Rows, each with roughly how far along a hidden order it lies (0 to 30):
[-0.38  1.45  0.19  1.70 -0.26  0.58  0.96 -0.47  0.25 -1.08 -6.21 -0.75
  2.70 -2.43  0.60 -1.61 -2.45 -2.73 -0.52  0.44  3.60  0.27 -0.63  1.18
 -0.73 -1.60  0.19  0.02  0.90  1.29  0.81  0.88  0.14  0.68 -0.74  1.23
 -0.65 -0.49 -2.40  0.00  0.02  0.75  0.73  0.90 -0.22  1.07  0.09  0.92
  0.07  0.57  0.21 -0.18  0.14 -1.32  3.37]	6
[-1.05  0.98  0.38  1.48 -0.31  1.17  1.53  0.66 -1.07 -2.00 -1.53 -1.08
  2.56  3.14 -2.57  1.00 -2.82 -4.71  0.48  6.40  2.18 -1.44 -0.86  0.66
 -0.48 -0.14 -1.17  3.18  1.76 -0.04  0.60  1.22  1.79  0.88 -0.72  3.31
 -0.31  0.48 -2.51  0.54 -0.12 -0.90  1.37 -0.34 -0.10 -2.08 -0.03  0.73
 -0.12 -0.06 -0.11 -1.28 -0.06 -2.48  6.61]	22
[-1.71  2.30  0.29  2.57 -0.91  1.37  1.43  0.30 -2.62 -1.21 -4.10 -1.61
  2.05 -0.86 -1.85  0.13 -3.08 -7.73 -0.90  6.49  4.42 -1.05 -1.15  1.74
 -1.02 -1.56 -1.06  0.95  1.77  1.09  2.43  2.56  1.18  1.10 -1.18  3.12
 -0.86  0.22 -3.83  0.74  0.02  0.65  1.95  0.82 -0.05 -3.72 -0.01  1.23
 -0.12  0.69  0.22 -1.54  0.13 -3.16  6.80]	8
[-0.11  0.65  0.86  1.14  0.26  0.11  0.06 -0.15  0.65 -1.39 -0.10 -0.51
  0.87  1.37  0.83 -0.06 -2.03 -1.49 -0.42  1.47  2.93 -0.48 -0.31  0.45
 -0.73 -0.01 -0.24  1.04  1.03 -0.05  0.05  0.14  0.38  0.30  0.02  0.58
 -0.36  0.07 -0.35  0.08  0.07  0.01 -0.18  0.22 -0.75  1.12 -0.05  0.81
 -0.12  0.01 -0.23 -0.60  0.03  0.06  1.37]	7
[-0.46  0.08  1.45  1.62  1.25  1.38  1.78  0.71 -2.64 -4.01  1.94 -1.11
  1.02  6.22 -1.52  2.04 -2.75 -4.93  0.96  5.36  3.44 -2.09 -0.76 -0.87
 -0.92  0.33 -1.55  9.33  2.24 -0.24  0.79 -0.31  2.44  0.79 -0.48  3.38
 -0.23  0.81 -1.24  0.35  0.16 -2.60 -0.60 -0.87 -0.36 -2.38 -0.16  1.17
 -0.64  0.20 -0.34 -1.48 -0.02 -1.17  7.34]	0
[-0.20  1.75  1.24  1.63  0.43  1.06  1.36  0.26  0.14 -3.08 -4.33 -0.87
  3.65  2.84 -2.13 -0.15 -4.30 -3.84  0.53  5.15  5.15 -1.15 -0.76  1.14
 -0.84 -0.66 -0.64  4.52  2.16  0.76 -0.27 -0.14  1.66  1.36 -1.00  3.12
 -0.36 -0.04 -4.64 -0.06 -0.06 -1.76  0.02  0.13 -0.24  2.75  0.22  1.53
  0.07  0.41 -0.31 -1.29  0.14 -1.03  6.70]	30
[-0.22  3.36 -1.45  0.26 -1.94  1.61  0.57  1.14  2.90 -1.49 -5.22 -0.51
  5.43  3.65 -4.37  0.38 -3.62 -1.54  0.91  7.22  2.29  0.39 -0.01  1.72
  0.45  0.38 -0.29  0.53  1.23 -0.58 -1.84 -0.66  2.01  0.98 -1.07  1.33
 -0.10 -0.59 -4.67  0.64 -0.31 -0.32  2.18 -1.06  0.76  5.33  0.48  0.45
  1.52 -0.71  0.05 -0.93  0.04 -1.97  5.54]	8
[-0.15  1.60 -0.30  0.88 -0.74  0.84  0.30  0.35 -0.09 -1.49 -4.06 -0.51
  3.31  0.56 -1.89 -0.03 -2.14 -2.19  0.02  3.38  3.18 -0.19 -0.37  1.28
 -0.37 -1.07 -0.07  0.10  0.79  0.85 -0.02  0.03  0.95  0.72 -0.83  1.29
 -0.20 -0.48 -3.04  0.26 -0.06 -0.23  0.20  0.27  0.17  1.66  0.21  0.55
  0.74  0.62  0.13 -0.65  0.35 -1.82  3.48]	7
[-0.23  1.12  1.15  1.63  0.66  1.13  0.81 -0.06  0.02 -2.76 -2.46 -0.85
  2.53  1.64 -1.29 -0.24 -4.09 -3.35  0.20  4.30  5.40 -0.91 -0.83  0.77
 -0.93 -0.51 -0.50  4.78  1.20  0.33 -0.44 -0.48  1.45  1.03 -0.67  2.56
 -0.39 -0.02 -3.58  0.13  0.11 -1.90 -0.33 -0.32 -0.90  1.57  0.11  1.48
 -0.07  0.72 -0.17 -1.57  0.23 -0.80  5.90]	0

[-6.13 -1.60 -0.89  0.13  0.17  2.06  0.19  0.81 -0.53 -1.35 -2.33 -1.07
 -0.06  0.01  0.66  1.39  1.07  0.92 -0.23 -0.70 -0.14 -0.25  0.13  0.11
  0.62  0.28  0.10 -0.18 -1.32 -1.68 -1.53 -1.54  0.14  1.32  1.74]	18
[-5.83 -1.73 -1.62 -2.37 -0.46  0.23 -0.06  0.73  0.48  1.91  1.25  0.73
  0.31  0.62  1.32  1.28  0.55 -0.24 -0.61 -1.56 -0.40 -1.54 -2.53 -0.86
 -1.60 -0.79 -0.19 -0.14  0.12  1.65  3.39  1.01  0.23  1.02  0.50]	0
[-5.81 -1.65 -1.29 -1.63 -0.08 -0.41  0.10  0.80  1.65  2.23  2.55  1.18
  0.16  0.25  0.25 -0.97 -1.75 -5.01 -0.84 -1.48 -0.50 -0.78 -0.52  0.05
  0.48  0.57  0.41  0.30  1.07  0.80  0.52  0.78  0.04 -0.38 -0.24]	4
[-6.52 -1.70 -1.37 -1.45 -0.12  0.88  0.15  1.51  1.42  2.02  1.17  0.12
 -0.02 -0.41 -1.95 -2.56 -2.44 -3.63 -0.50 -0.18  0.15  0.66  1.23  0.35
  0.81  0.28  0.10 -0.08 -0.53 -0.47 -0.33 -0.85 -0.05  0.29  0.28]	9
[-6.03 -1.70 -1.62 -2.03 -0.33  0.32  0.02  1.06  0.97  2.20  1.83  0.89
  0.24  0.37  0.29 -0.23 -1.16 -3.76 -1.13 -2.02 -0.54 -1.33 -1.84 -0.40
 -0.20  0.12  0.42  0.24  1.14  2.12  2.79  0.71  0.02  0.25 -0.29]	3
[-6.02 -1.15  0.86  2.77  0.32 -1.19 -0.17 -0.41  0.85  0.86  0.42 -0.10
 -0.04  0.23  0.83 -0.29 -1.67 -3.67  0.30  2.27  0.67 -0.11 -3.73 -1.11
  0.24  1.59  1.09  0.04 -2.10 -3.17 -1.47  1.97  0.49  0.11  0.08]	30
[-5.38 -1.54 -0.74  0.42  0.20  2.20  0.14  0.37 -1.12 -1.65 -2.14 -0.71
  0.06  0.28  0.92  0.94  0.12 -1.08 -0.38 -0.68  0.04  0.21  0.60  0.07
 -0.13 -0.48 -0.42 -0.38 -1.06  0.71  3.62  3.83  0.84  1.14 -0.29]	20
[-6.06 -1.64 -1.59 -2.16 -0.31 -0.34 -0.02  0.50  0.73  1.77  1.90  1.09
  0.28  0.69  1.58  1.53  0.70 -0.31 -0.42 -1.10 -0.40 -1.49 -2.67 -0.77
 -1.64 -0.71 -0.20 -0.10  0.19  0.99  2.06  1.78  0.42  0.77  0.67]	0
[-5.85 -1.55 -0.88 -0.92  0.00  1.38  0.20  1.63  1.09  1.04 -0.37 -0.67
 -0.18 -0.67 -1.97 -1.44 -0.40  1.32  0.41  0.81  0.28  0.40  0.20 -0.14
 -0.48 -0.36 -0.08 -0.02  0.17  1.20  1.73  0.74  0.11  0.16 -0.41]	12
[-5.86 -0.99  0.44  2.30  0.08  0.38 -0.23 -0.42 -0.20  1.27 -0.09 -0.54
 -0.01 -0.04  0.19  0.59 -0.58 -3.35 -0.92 -0.46  0.48  1.63  0.81 -0.91
 -3.18 -1.03  0.74  0.73  2.36  0.33 -2.33 -4.56 -0.38  0.85  0.53]	29
[-5.84 -1.60 -0.99 -0.27  0.15  1.54  0.22  1.25  0.44 -0.36 -1.56 -1.05
 -0.19 -0.41 -0.47  0.61  1.39  2.84  0.36  0.25 -0.04 -0.30 -0.79 -0.14
  0.20  0.14  0.32  0.16  0.58  0.23 -0.43 -2.23 -0.61 -0.72 -0.88]	15
[-6.11 -1.28 -0.02  1.92  0.25  0.94 -0.16 -0.94 -1.01  0.60  0.60  0.10
  0.03 -0.22 -0.62  0.33  0.73  1.30 -0.31 -1.31 -0.42 -0.63  1.18  0.84
  2.13  0.11 -0.86 -0.82 -2.22  1.49  6.42  4.95  0.26 -0.46 -1.86]	26
[-5.44 -1.20  0.19  2.08  0.12  0.62 -0.24 -0.70 -0.55  1.19  0.21 -0.34
 -0.03 -0.17 -0.24  0.71  0.37 -1.38 -0.98 -1.50  0.08  1.33  2.70  0.14
 -1.91 -1.83 -0.71  0.24  3.17  4.38  1.73 -4.83 -1.04 -0.03  0.00]	28
[-5.80 -1.75 -1.64 -2.47 -0.55  0.50 -0.07  0.93  0.27  1.92  1.22  0.56
  0.32  0.59  1.08  1.21  0.45 -0.42 -0.77 -1.69 -0.47 -1.65 -3.12 -0.90
 -1.50 -0.68 -0.02 -0.09  0.21  2.07  3.81  0.80  0.14  1.09  0.20]	0
[-5.37 -1.26 -0.34  1.36  0.26  1.79 -0.06 -0.72 -1.65 -0.67 -0.23  0.25
  0.14  0.00 -0.92 -0.76 -0.18  1.40  0.14  0.01 -0.11 -1.02 -2.17 -0.50
  0.43  1.04  1.31  0.36 -0.48 -3.26 -4.67 -5.07  0.06  1.90  2.12]	24
[-5.87 -1.64 -1.42 -1.95 -0.20 -0.50 -0.01  0.49  1.08  1.88  2.26  1.26
  0.25  0.59  1.54  1.01  0.04 -1.55 -0.49 -1.34 -0.54 -1.39 -2.21 -0.55
 -1.11 -0.34 -0.09  0.05  0.62  1.05  1.82  2.25  0.45  0.45  0.40]	1
[-5.87 -1.70 -1.46 -1.92 -0.29  0.67  0.08  1.36  1.22  2.34  1.62  0.53
  0.14 -0.02 -1.03 -1.96 -2.44 -5.19 -1.10 -1.35 -0.27 -0.41  0.04  0.16
  1.05  0.53  0.66  0.21  0.58  0.85  0.69 -1.29 -0.36 -0.04 -0.59]	6
[-6.27 -1.55 -0.67  0.86  0.30  1.84  0.15  0.28 -0.90 -1.86 -1.88 -0.55
  0.04  0.26  1.13  0.93  0.12 -1.20 -0.39 -0.37  0.06  0.36  0.20  0.20
 -0.06 -0.43 -0.55 -0.36 -1.06  0.14  3.30  4.30  0.90  1.08 -0.31]	20
[-5.55 -1.62 -1.17 -0.89 -0.10  2.27  0.16  1.79  0.38  0.53 -1.64 -1.32
 -0.17 -0.61 -1.58 -0.42  0.70  2.89  0.27  0.30  0.16 -0.24 -0.86 -0.40
 -0.46 -0.25  0.27  0.06  0.68  2.14  2.79 -1.41 -0.46 -0.25 -1.45]	14
